Below is a small trained network, with its code and all its weights. Each question gives an input and a class and asks what happens when units are switched off, that is, made to give their printed mean instead of their output.

import numpy as np


def w(rows, s, z=0):
    codes = np.array(rows[::2]) - 128.0
    scale = np.full(codes.shape[1], s)
    scale[-1] = z or s
    return codes * scale


def f(y):
    return y / 2 * (1 + np.tanh(0.7978845608 * (y + 0.044715 * y**3)))


def log_softmax(a):
    a = a - a.max(-1, keepdims=True)
    return a - np.log(np.exp(a).sum(-1, keepdims=True))


def net(x, mask):
    res = np.array(x, float).reshape(1, 7) / 4 @ E
    y = f(res @ A[0][:, :-1].T + A[0][:, -1])
    res = res + np.where(mask, y, B[0][:, -1]) @ B[0][:, :-1]
    return log_softmax(res[-1] @ U[:, :-1].T + U[:, -1])


A, B = {}, {}
E = w([
[78,187,106,203,40,196,47,43,153],'x0',
[51,59,35,113,183,63,49,97,130],'x1',
[28,114,127,89,119,177,233,68,50],'x2',
[181,65,166,44,39,85,119,30,152],'x3',
[148,77,56,220,52,87,206,158,127],'x4',
[133,184,115,96,75,86,87,156,3],'x5',
[125,129,130,127,126,124,128,130,136],'x6',
],0.0055)
A[0] = w([
[182,53,166,72,59,100,112,74,136,55],'N0',
[190,188,181,124,97,189,176,152,155,78],'N1',
[174,110,156,52,41,64,107,66,99,89],'N2',
[227,130,144,127,144,108,20,182,161,126],'N3',
[92,193,110,197,203,158,140,201,104,68],'N4',
[164,63,143,71,224,97,211,182,184,117],'N5',
[170,73,167,85,71,90,113,47,135,56],'N6',
[220,106,131,89,169,55,103,212,141,84],'N7',
[162,185,98,182,70,146,29,91,163,75],'N8',
[178,153,213,146,98,187,162,152,120,60],'N9',
[149,164,107,170,84,149,54,108,157,42],'N10',
[159,58,150,88,91,116,155,28,207,252],'N11',
[171,54,161,65,60,87,128,75,156,112],'N12',
[86,179,100,176,181,163,129,215,98,60],'N13',
[78,67,58,100,168,68,73,116,145,96],'N14',
[18,121,104,68,128,141,210,86,69,39],'N15',
[170,106,125,61,129,54,163,200,29,175],'N16',
[59,80,45,115,125,124,60,96,128,126],'N17',
[218,128,115,168,123,86,40,198,173,90],'N18',
[127,170,202,41,217,153,78,101,126,119],'N19',
[238,128,111,160,130,55,64,198,183,92],'N20',
[212,146,127,145,141,53,32,173,175,54],'N21',
[80,164,144,204,59,219,105,62,217,232],'N22',
[152,120,65,200,30,39,175,166,53,212],'N23',
[157,109,137,56,165,64,167,209,113,22],'N24',
[188,179,188,136,105,179,174,146,141,55],'N25',
[75,64,68,111,176,69,76,108,152,69],'N26',
[197,181,202,148,111,180,178,140,148,72],'N27',
[187,168,202,143,103,176,191,147,153,117],'N28',
[43,87,123,73,111,200,197,97,59,55],'N29',
[149,60,58,190,66,83,197,178,155,219],'N30',
[82,84,59,130,176,96,74,119,112,62],'N31',
[182,116,182,87,158,114,201,185,137,82],'N32',
[175,91,152,94,207,58,182,167,115,29],'N33',
[87,161,117,213,198,163,132,200,98,146],'N34',
[45,81,115,111,106,157,212,93,41,128],'N35',
[94,165,208,47,215,167,84,103,193,185],'N36',
[136,210,108,63,53,81,54,158,2,147],'N37',
[109,210,203,47,169,115,39,111,43,126],'N38',
[199,165,187,132,67,197,147,165,88,162],'N39',
[79,72,52,115,177,78,86,100,150,109],'N40',
],0.0055,0.0022)
B[0] = w([
[165,173,5,60,176,159,93,223,197,172],'N0',
[108,63,152,95,86,35,45,208,69,160],'N1',
[131,166,35,87,192,189,87,222,185,189],'N2',
[73,130,230,117,108,129,245,116,157,198],'N3',
[183,181,25,43,165,166,92,235,203,189],'N4',
[53,205,38,254,111,214,38,17,32,202],'N5',
[141,199,13,49,155,169,94,226,168,168],'N6',
[34,210,175,143,71,184,185,65,105,193],'N7',
[21,222,143,151,52,194,165,51,81,185],'N8',
[82,80,169,86,71,41,55,209,72,153],'N9',
[27,218,140,128,45,184,152,61,93,153],'N10',
[133,170,68,147,214,174,82,190,151,224],'N11',
[158,178,30,85,213,163,105,212,186,186],'N12',
[181,176,37,38,133,178,110,227,213,179],'N13',
[90,68,199,104,77,48,44,214,54,184],'N14',
[43,139,236,64,91,135,230,161,176,196],'N15',
[79,148,123,228,151,213,94,65,111,231],'N16',
[65,126,172,146,77,76,63,184,56,189],'N17',
[80,142,212,71,110,189,245,152,205,195],'N18',
[168,97,125,218,194,33,184,47,215,199],'N19',
[60,139,213,108,126,172,234,102,174,203],'N20',
[28,139,222,50,76,158,226,170,158,187],'N21',
[83,169,82,235,140,138,16,85,44,254],'N22',
[209,64,129,232,231,66,116,69,209,238],'N23',
[25,238,46,164,35,195,58,42,38,174],'N24',
[121,47,164,66,56,29,67,206,75,151],'N25',
[92,76,171,96,71,51,50,215,49,177],'N26',
[114,55,147,110,90,24,65,218,82,162],'N27',
[101,76,161,134,109,46,62,188,104,170],'N28',
[53,166,237,66,61,170,231,125,192,194],'N29',
[169,78,154,240,204,44,179,78,176,233],'N30',
[92,74,133,57,102,61,64,210,123,165],'N31',
[69,142,94,184,96,96,28,135,76,169],'N32',
[37,238,52,192,30,199,12,34,49,172],'N33',
[186,169,17,68,190,153,92,221,218,204],'N34',
[73,161,220,139,127,154,231,127,196,213],'N35',
[169,92,117,242,206,45,145,60,193,213],'N36',
[155,50,144,241,226,218,58,124,168,226],'N37',
[188,72,142,231,203,53,141,62,223,217],'N38',
[116,90,158,143,119,74,50,187,73,184],'N39',
[121,67,199,102,102,40,43,211,49,185],'N40',
],0.0048,0.0046)
U = w([
[54,221,56,202,42,208,49,41,29,80],'0',
[127,20,177,54,63,2,47,252,35,38],'1',
[196,186,6,39,193,198,113,243,211,29],'2',
[198,49,130,248,205,36,172,53,207,76],'3',
[63,149,220,54,55,186,250,122,166,85],'4',
[157,61,132,199,175,188,91,125,119,236],'5',
[148,129,116,161,155,130,123,118,115,251],'6',
[254,109,73,60,57,82,191,19,46,3],'7',
],0.0061,0.0044)

Each question gives the input, the list of numbers given to net, and the class t.
The units are the neurons (one row each of A and B). Each row of codes is followed by its name. A weight is (code - 128) times the scale printed after its matrix; where a second scale follows, it is the last column's (A, B and U).
mask holds one flag per neuron, in row order. A switched-off neuron (its flag False) gives its mean, the last column of its row in B, instead of its output. The means were averaged over made-up inputs and are rounded, as every weight is.
A unit's drop is (log p(t) with every unit on - log p(t) with that unit switched off) / (log p(t) with every unit on - log p(t) with every unit switched off).
The circuit of an input: a set's keep is (log p(t) with only the set's units on - log p(t) with every unit switched off) / (log p(t) with every unit on - log p(t) with every unit switched off). Starting from the 12 units with the biggest drops (on a tie, the unit counted first), units are removed one at a time, each time the one whose removal leaves the highest keep (on an exact tie, the one counted first), for as long as the keep stays at least 0.8.
units of the circuit, in order: the units of the circuit, biggest drop first
most important unit: the unit with the biggest drop
top k neurons: the k neurons with the biggest drops, biggest first
drop when u is switched off: that unit's drop, to one decimal
input [0,-6,0,-6,-8,3,2], class 3: units of the circuit, in order -> N38, N19
input [-1,-4,-5,8,-8,7,-7], class 2: most important unit -> N2
input [-2,-7,7,-6,-8,7,-4], class 3: units of the circuit, in order -> N38, N19
input [-6,0,6,2,4,-1,2], class 0: units of the circuit, in order -> N5, N33
input [-5,3,7,5,-8,6,-7], class 3: top 3 neurons -> N38, N19, N36
input [4,-5,2,6,-5,7,0], class 5: units of the circuit, in order -> N37, N38
input [-6,1,-6,-4,6,4,6], class 0: units of the circuit, in order -> N24, N33
input [-3,1,3,-5,-3,-5,1], class 2: units of the circuit, in order -> N34, N4
input [-2,-3,-7,-6,5,-3,7], class 4: units of the circuit, in order -> N20, N18, N21
input [2,-4,6,-5,1,-4,-5], class 4: top 2 neurons -> N29, N35
input [1,-5,8,-8,-1,-8,-2], class 2: top 3 neurons -> N34, N4, N13
input [-8,-3,-7,2,-7,-4,4], class 0: top 2 neurons -> N5, N33
input [4,-2,8,2,-7,1,-6], class 4: top 3 neurons -> N29, N15, N23
input [-7,-7,-3,5,7,8,0], class 5: most important unit -> N23
input [4,-6,1,2,3,7,4], class 5: units of the circuit, in order -> N37, N23
input [-8,-6,-5,6,-6,7,0], class 0: top 3 neurons -> N24, N33, N7
input [-4,7,-2,-5,-8,-4,-5], class 3: top 2 neurons -> N36, N19
input [5,-5,-7,-1,-7,-4,4], class 3: top 3 neurons -> N36, N19, N22
input [-6,6,6,1,2,0,-3], class 0: units of the circuit, in order -> N5, N33
input [-8,8,5,-4,0,-1,8], class 0: top 3 neurons -> N5, N33, N24
input [2,-1,8,0,8,-3,7], class 3: top neuron -> N30
input [-6,0,-2,-7,2,-1,3], class 2: top 4 neurons -> N34, N4, N13, N22
input [7,-3,-3,4,4,-6,-5], class 0: top 3 neurons -> N22, N8, N10
input [7,-3,-1,-8,7,6,-3], class 2: drop when N34 is switched off -> 0.4
